Below is a small trained network, with its code and all its weights. Each question gives an input and a target symbol and asks what happens when units are switched off, that is, made to give their printed mean instead of their output.

import numpy as np


def w(rows, s, z=0):
    codes = np.array(rows[::2]) - 128.0
    scale = np.full(codes.shape[1], s)
    scale[-1] = z or s
    return codes * scale


def norm(h):
    return h / np.sqrt((h * h).mean(-1, keepdims=True) + 1e-5)


def f(y):
    return np.maximum(y, 0)


def softmax(a):
    e = np.exp(a - a.max(-1, keepdims=True))
    return e / e.sum(-1, keepdims=True)


def log_softmax(a):
    a = a - a.max(-1, keepdims=True)
    return a - np.log(np.exp(a).sum(-1, keepdims=True))


def net(x, mask):
    ids = ['ΣΦαμξπψω'.index(c) for c in x.split()]
    T = len(ids)
    res = E[ids] + P[:T]
    u = 0
    for l in range(2):
        q, k, v = (norm(res) @ M[l].T for M in (Q, K, V))
        z = softmax(np.where(np.tri(T) > 0, q @ k.T / 3**0.5, -1e9)) @ v
        res = res + np.where(mask[u], z, O[l][:, -1]) @ O[l][:, :-1]
        u += 1
        y = f(norm(res) @ A[l][:, :-1].T + A[l][:, -1])
        res = res + np.where(mask[u : u + 4], y, B[l][:, -1]) @ B[l][:, :-1]
        u += 4
    return log_softmax(norm(res)[-1] @ U[:, :-1].T + U[:, -1])


Q, K, V, O, A, B = {}, {}, {}, {}, {}, {}
E = w([
[116,138,131,142,207],'Σ',
[98,141,141,193,183],'Φ',
[146,127,128,156,199],'α',
[118,73,87,74,250],'μ',
[67,123,150,143,180],'ξ',
[190,163,179,186,141],'π',
[133,178,221,153,115],'ψ',
[84,160,187,80,141],'ω',
],0.002)
P = w([
[105,140,137,166,239],'0',
[164,104,205,138,202],'1',
[93,42,144,150,97],'2',
[113,201,110,157,215],'3',
[202,124,193,112,174],'4',
[104,93,128,137,61],'5',
[123,255,83,136,168],'6',
[223,159,168,77,128],'7',
[86,107,72,153,59],'8',
[75,221,48,125,215],'9',
],0.0028)
Q[0] = w([
[221,123,193,87,165],'L0H0',
[157,111,136,99,61],'L0H0',
[105,49,101,106,5],'L0H0',
],0.012)
K[0] = w([
[137,239,132,56,62],'L0H0',
[171,148,241,95,193],'L0H0',
[147,109,184,139,254],'L0H0',
],0.0084)
V[0] = w([
[93,145,143,19,97],'L0H0',
[144,177,168,148,53],'L0H0',
[253,116,98,183,107],'L0H0',
],0.0044)
O[0] = w([
[9,138,200,63,245,5],'L0H0',
[121,17,175,194,189,27],'L0H0',
[207,60,9,253,207,62],'L0H0',
],0.0028,0.0022)
A[0] = w([
[166,117,128,77,184,137],'L0N0',
[148,63,252,98,138,7],'L0N1',
[182,35,197,180,187,5],'L0N2',
[156,164,168,158,139,103],'L0N3',
],0.0048,0.0029)
B[0] = w([
[130,142,163,156,99,254],'L0N0',
[171,248,146,79,92,189],'L0N1',
[2,71,192,107,165,196],'L0N2',
[125,112,115,91,146,224],'L0N3',
],0.0064,0.0017)
Q[1] = w([
[95,136,14,137,122],'L1H0',
[7,235,88,162,139],'L1H0',
[157,50,176,194,155],'L1H0',
],0.011)
K[1] = w([
[58,117,2,148,154],'L1H0',
[60,172,68,173,36],'L1H0',
[135,99,203,179,180],'L1H0',
],0.0084)
V[1] = w([
[253,126,203,69,105],'L1H0',
[149,97,82,52,168],'L1H0',
[150,63,103,75,165],'L1H0',
],0.004)
O[1] = w([
[53,98,12,137,195,249],'L1H0',
[35,252,131,171,106,68],'L1H0',
[47,179,154,220,117,14],'L1H0',
],0.0043,0.0014)
A[1] = w([
[87,1,124,132,52,164],'L1N0',
[212,178,54,94,77,1],'L1N1',
[60,103,119,220,127,167],'L1N2',
[11,150,159,118,126,198],'L1N3',
],0.0053,0.0025)
B[1] = w([
[104,137,89,1,32,233],'L1N0',
[60,65,128,143,66,226],'L1N1',
[224,136,143,102,49,178],'L1N2',
[131,80,141,221,97,254],'L1N3',
],0.006,0.0025)
U = w([
[68,160,78,30,86,72],'Σ',
[186,35,166,118,54,97],'Φ',
[103,105,49,190,97,82],'α',
[77,227,122,213,118,250],'μ',
[193,220,208,58,162,77],'ξ',
[247,137,103,194,161,152],'π',
[122,103,74,104,254,232],'ψ',
[36,69,229,150,184,75],'ω',
],0.0092,0.0019)

Each question gives the input, a string of symbols that net reads in full, and the target symbol t.
The units are the heads (3 rows each of Q, K, V and O) and the neurons (one row each of A and B). Each row of codes is followed by its name. A weight is (code - 128) times the scale printed after its matrix; where a second scale follows, it is the last column's (O, A, B and U).
mask holds one flag per unit, layer by layer, with each layer's heads first. A switched-off unit (its flag False) gives its mean, the last column of its rows in O or B, instead of its output. The means were averaged over made-up inputs and are rounded, as every weight is.
A unit's drop is (log p(t) with every unit on - log p(t) with that unit switched off) / (log p(t) with every unit on - log p(t) with every unit switched off).
The circuit of an input: a set's keep is (log p(t) with only the set's units on - log p(t) with every unit switched off) / (log p(t) with every unit on - log p(t) with every unit switched off). Starting from all 10 units, units are removed one at a time, each time the one whose removal leaves the highest keep (on an exact tie, the one counted first), for as long as the keep stays at least 0.8.
circuit, biggest first: the units of the circuit, biggest drop first
most important unit: the unit with the biggest drop
top k neurons: the k neurons with the biggest drops, biggest first
k most important neurons of layer l: the k neurons of layer l with the biggest drops, biggest first
input Φ ξ Σ μ π π π, target π: circuit, biggest first : L0H0
input μ π ψ μ Φ ω μ π α ξ, target α: top 3 neurons : L1N1; L1N0; L0N2
input Φ Φ μ π ψ, target ω: circuit, biggest first : L0H0; L0N2
input Σ ψ ξ Σ α, target Σ: circuit, biggest first : L0H0; L0N1; L1H0
input Σ Φ ω π ψ α π, target α: top 3 neurons : L1N1; L1N0; L0N2
input μ π μ ω ψ μ α, target μ: circuit, biggest first : L1H0; L1N0
input μ μ ψ π μ, target ω: circuit, biggest first : L0N2; L0H0
input ψ μ π μ ω ξ ψ Σ, target ω: circuit, biggest first : L0N2; L0H0
input π μ Φ ω μ, target ξ: top 2 neurons : L0N1; L1N0
input Φ Φ α, target Σ: 2 most important neurons of layer 1 : L1N0; L1N3
input Σ π ξ Φ μ, target Σ: circuit, biggest first : L0N1; L1H0
input π Σ π α ψ α π, target α: circuit, biggest first : L1N1; L0H0
input Σ ψ ω ψ μ π, target Σ: circuit, biggest first : L1N0; L1H0
input ψ Φ Φ μ, target Φ: circuit, biggest first : L1H0
input π Σ μ, target Σ: top 4 neurons : L1N0; L0N2; L0N1; L1N3
input μ α ξ Σ Σ μ ψ α π μ, target π: circuit, biggest first : L0H0; L1H0; L1N2
input Σ μ Σ π, target Φ: top 4 neurons : L1N1; L0N3; L0N1; L1N0
input ψ π Σ μ μ, target ψ: top 3 neurons : L1N0; L1N3; L1N2
input Φ ξ α μ μ ψ, target Σ: top 3 neurons : L1N0; L1N3; L0N1
input μ Σ ξ, target Σ: circuit, biggest first : L1N0
input α ξ π, target Σ: top 2 neurons : L1N0; L1N3
input π ω α ψ π μ Σ, target μ: top 2 neurons : L1N3; L1N0
input μ α ω μ μ Φ μ, target Φ: 2 most important neurons of layer 1 : L1N1; L1N0
input μ π Φ α π Φ π ω, target ξ: top 2 neurons : L0N1; L1N0
input ω μ ξ Σ, target ξ: top 2 neurons : L0N2; L0N3
input μ ψ π μ ω μ ω μ ψ ξ, target ψ: top 2 neurons : L0N2; L1N1
input Σ α Σ α π Φ Φ ω, target ξ: most important unit : L0N1
